Look-ups in named tables: a row name and a column name give one cell, copied from the table.

Table Lan
|  | Kofofuv | Gubu | Mulup | Nul | Mesit | Dor |
|---|---|---|---|---|---|---|
| Lek | 74175 | 79349 | 42828 | 76962 | 87524 | 36605 |
| Nisop | 11486 | 58225 | 23068 | 22287 | 16551 | 35354 |
| Lop | 35703 | 22200 | 79840 | 65636 | 39878 | 26712 |

Mesit of Lek: 87524
Nul of Lek: 76962
Kofofuv of Lek: 74175
Mesit of Lop: 39878
Kofofuv of Nisop: 11486
Mulup of Lop: 79840
Nul of Nisop: 22287
Kofofuv of Lop: 35703
Dor of Lek: 36605
Gubu of Nisop: 58225
Mulup of Lek: 42828
Gubu of Lek: 79349
Mulup of Nisop: 23068
Dor of Lop: 26712

Fir =
	Soz	Zamane	Guz	Pomog	Pusare	Pufut	Visu	Dibif
Navukiv	210	117	164	190	202	155	172	188
Vinok	195	148	163	177	190	159	162	144
Sal	134	110	154	171	144	120	155	165
Bel	126	94	100	111	115	102	100	86
Zigu	189	151	193	206	230	142	135	60

What is the Zamane of Bel in Fir? 94
What is the Soz of Vinok in Fir? 195
What is the Soz of Zigu in Fir? 189
What is the Pusare of Zigu in Fir? 230
What is the Dibif of Vinok in Fir? 144
What is the Pufut of Sal in Fir? 120
What is the Guz of Vinok in Fir? 163
What is the Soz of Sal in Fir? 134

Table Fidugi
cols = Bevolog, Senevus, Kip, Pamevo, Fir, Gif, Mov, Mulavaz, Tizunol
Masinal: [4.443, 1.900, 6.403, 3.218, 4.270, 3.905, 7.971, 3.616, 6.739]
Sasogak: [6.263, 5.267, 4.707, 7.621, 7.124, 3.996, 4.560, 5.532, 3.348]
Kam: [5.775, 6.752, 7.217, 4.519, 4.116, 5.640, 4.625, 3.931, 3.522]
Fifov: [6.321, 7.573, 7.087, 5.393, 4.685, 5.548, 3.557, 4.108, 2.547]
Rutide: [5.287, 4.479, 5.210, 6.590, 6.175, 6.560, 5.309, 5.439, 6.674]
Namud: [4.118, 6.009, 5.647, 4.954, 7.443, 7.446, 5.355, 7.342, 8.432]
Ziriren: [7.050, 5.986, 4.400, 8.601, 7.570, 3.743, 4.995, 6.413, 2.791]
Kizone: [4.853, 6.277, 4.760, 6.215, 8.177, 6.905, 5.774, 7.900, 8.266]
Sufemat: [6.088, 6.259, 4.558, 7.972, 8.101, 6.034, 4.559, 6.948, 5.625]
Kevedir: [4.984, 7.477, 7.145, 4.295, 5.562, 7.336, 4.603, 6.125, 6.152]
Lon: [4.822, 4.417, 7.372, 2.714, 4.011, 4.580, 6.585, 3.705, 5.624]
Lirop: [4.732, 3.589, 5.413, 5.417, 6.307, 5.347, 6.578, 5.186, 6.970]
Vupubud: [5.210, 4.626, 5.797, 6.253, 5.576, 5.819, 5.181, 4.317, 5.128]

Lon, Mulavaz: 3.705
Kizone, Senevus: 6.277
Ziriren, Tizunol: 2.791
Sufemat, Pamevo: 7.972
Fifov, Gif: 5.548
Vupubud, Gif: 5.819
Kevedir, Pamevo: 4.295
Kam, Mulavaz: 3.931
Rutide, Bevolog: 5.287
Sufemat, Senevus: 6.259
Masinal, Bevolog: 4.443
Sasogak, Senevus: 5.267
Vupubud, Mov: 5.181
Ziriren, Pamevo: 8.601
Ziriren, Kip: 4.400
Namud, Bevolog: 4.118
Sasogak, Bevolog: 6.263
Sasogak, Mulavaz: 5.532
Sufemat, Tizunol: 5.625
Fifov, Senevus: 7.573
Which row has the largest Tizunol? Namud

Rem:
        Kabizet   Rol  Vakeruk
Fegoru     -125   -49      304
Runupo     -410    84      441
Ker         565  -566      -88
Mabod      -223   -30      313
Puvi       -431    54      290
Retume      438  -567     -102
Lizu        -32  -605      819

Mabod, Kabizet: -223
Mabod, Vakeruk: 313
Retume, Kabizet: 438
Fegoru, Vakeruk: 304
Runupo, Rol: 84
Fegoru, Kabizet: -125
Lizu, Kabizet: -32
Ker, Vakeruk: -88
Puvi, Kabizet: -431

Beb
|  | Piz | Lerem | Lome | Nit | Zek | Zavet |
|---|---|---|---|---|---|---|
| Rak | -0.3 | 0.3 | -0.4 | 0.5 | 0.6 | -0.5 |
| Zoz | 0.6 | -0.3 | -0.3 | -0.2 | 0.2 | 0.6 |
| Salevu | -0.2 | -0.2 | 0.4 | -0.4 | -0.4 | -0.4 |
| Mekugiz | -0.3 | -0.2 | -0.7 | -0.5 | -0.5 | 0.6 |
| Zoli | 0.0 | -0.8 | 0.8 | -0.2 | 0.5 | 0.4 |
| Tugese | 0.1 | 0.3 | 0.3 | -0.4 | -0.3 | 0.0 |

What is the Zek of Tugese in Beb? -0.3
What is the Piz of Mekugiz in Beb? -0.3
What is the Zavet of Mekugiz in Beb? 0.6
What is the Lome of Salevu in Beb? 0.4
What is the Nit of Zoz in Beb? -0.2
What is the Lome of Rak in Beb? -0.4
What is the Zavet of Zoz in Beb? 0.6
What is the Lome of Zoz in Beb? -0.3
What is the Zek of Zoli in Beb? 0.5
What is the Zek of Zoz in Beb? 0.2
What is the Nit of Rak in Beb? 0.5

Terutiv:
	Fifod	Susu	Lugef	Vovafut	Gunum	Zeduf	Sigugof
Mopev	134	160	129	109	156	86	100
Vor	171	127	99	141	124	123	166
Zas	210	83	191	162	176	96	136
Sur	143	145	139	136	137	144	121
Nef	223	89	177	193	161	90	100
Desatip	139	113	102	139	139	128	132
Didituv	201	78	52	98	197	192	60
Tus	172	113	150	156	176	123	89
Davup	116	137	132	158	128	130	173
Fad	171	109	62	83	165	139	120
Rar	135	101	121	174	171	151	103
Dar	167	145	145	107	140	138	67
Kule	57	172	172	152	177	118	107

Desatip, Lugef: 102
Didituv, Zeduf: 192
Dar, Gunum: 140
Davup, Zeduf: 130
Nef, Fifod: 223
Davup, Fifod: 116
Tus, Zeduf: 123
Tus, Susu: 113
Nef, Gunum: 161
Sur, Lugef: 139
Tus, Gunum: 176
Dar, Vovafut: 107
Row with the largest Sigugof: Davup

Rel =
        Vuk  Tativeb  Noz  Pizuli  Veguf  Suti
Mez       0        6  -15      -7      6   -18
Bog      11       -5   16       4    -31     5
Bon       6      -57   -6     -56     94    12
Bikuv    -4      -56   -8     -29    -37    25
Vose     39      -24  -67      47     -6    17
Sok     -10      -31   16       7      3    10
Sabiko    3      -38  -13       2     44    -5
Zemidu  -50        0   33     -34    -11    27
Fatid    23        3  -12      -2     -7    13
Sak     -23       35  -20      25     26    39
Bimu    -13      -16   39     -40     20    52
Tam     -21       62   24       8    -14     5

Noz of Bon: -6
Veguf of Bikuv: -37
Noz of Bog: 16
Vuk of Mez: 0
Suti of Bimu: 52
Veguf of Zemidu: -11
Suti of Bog: 5

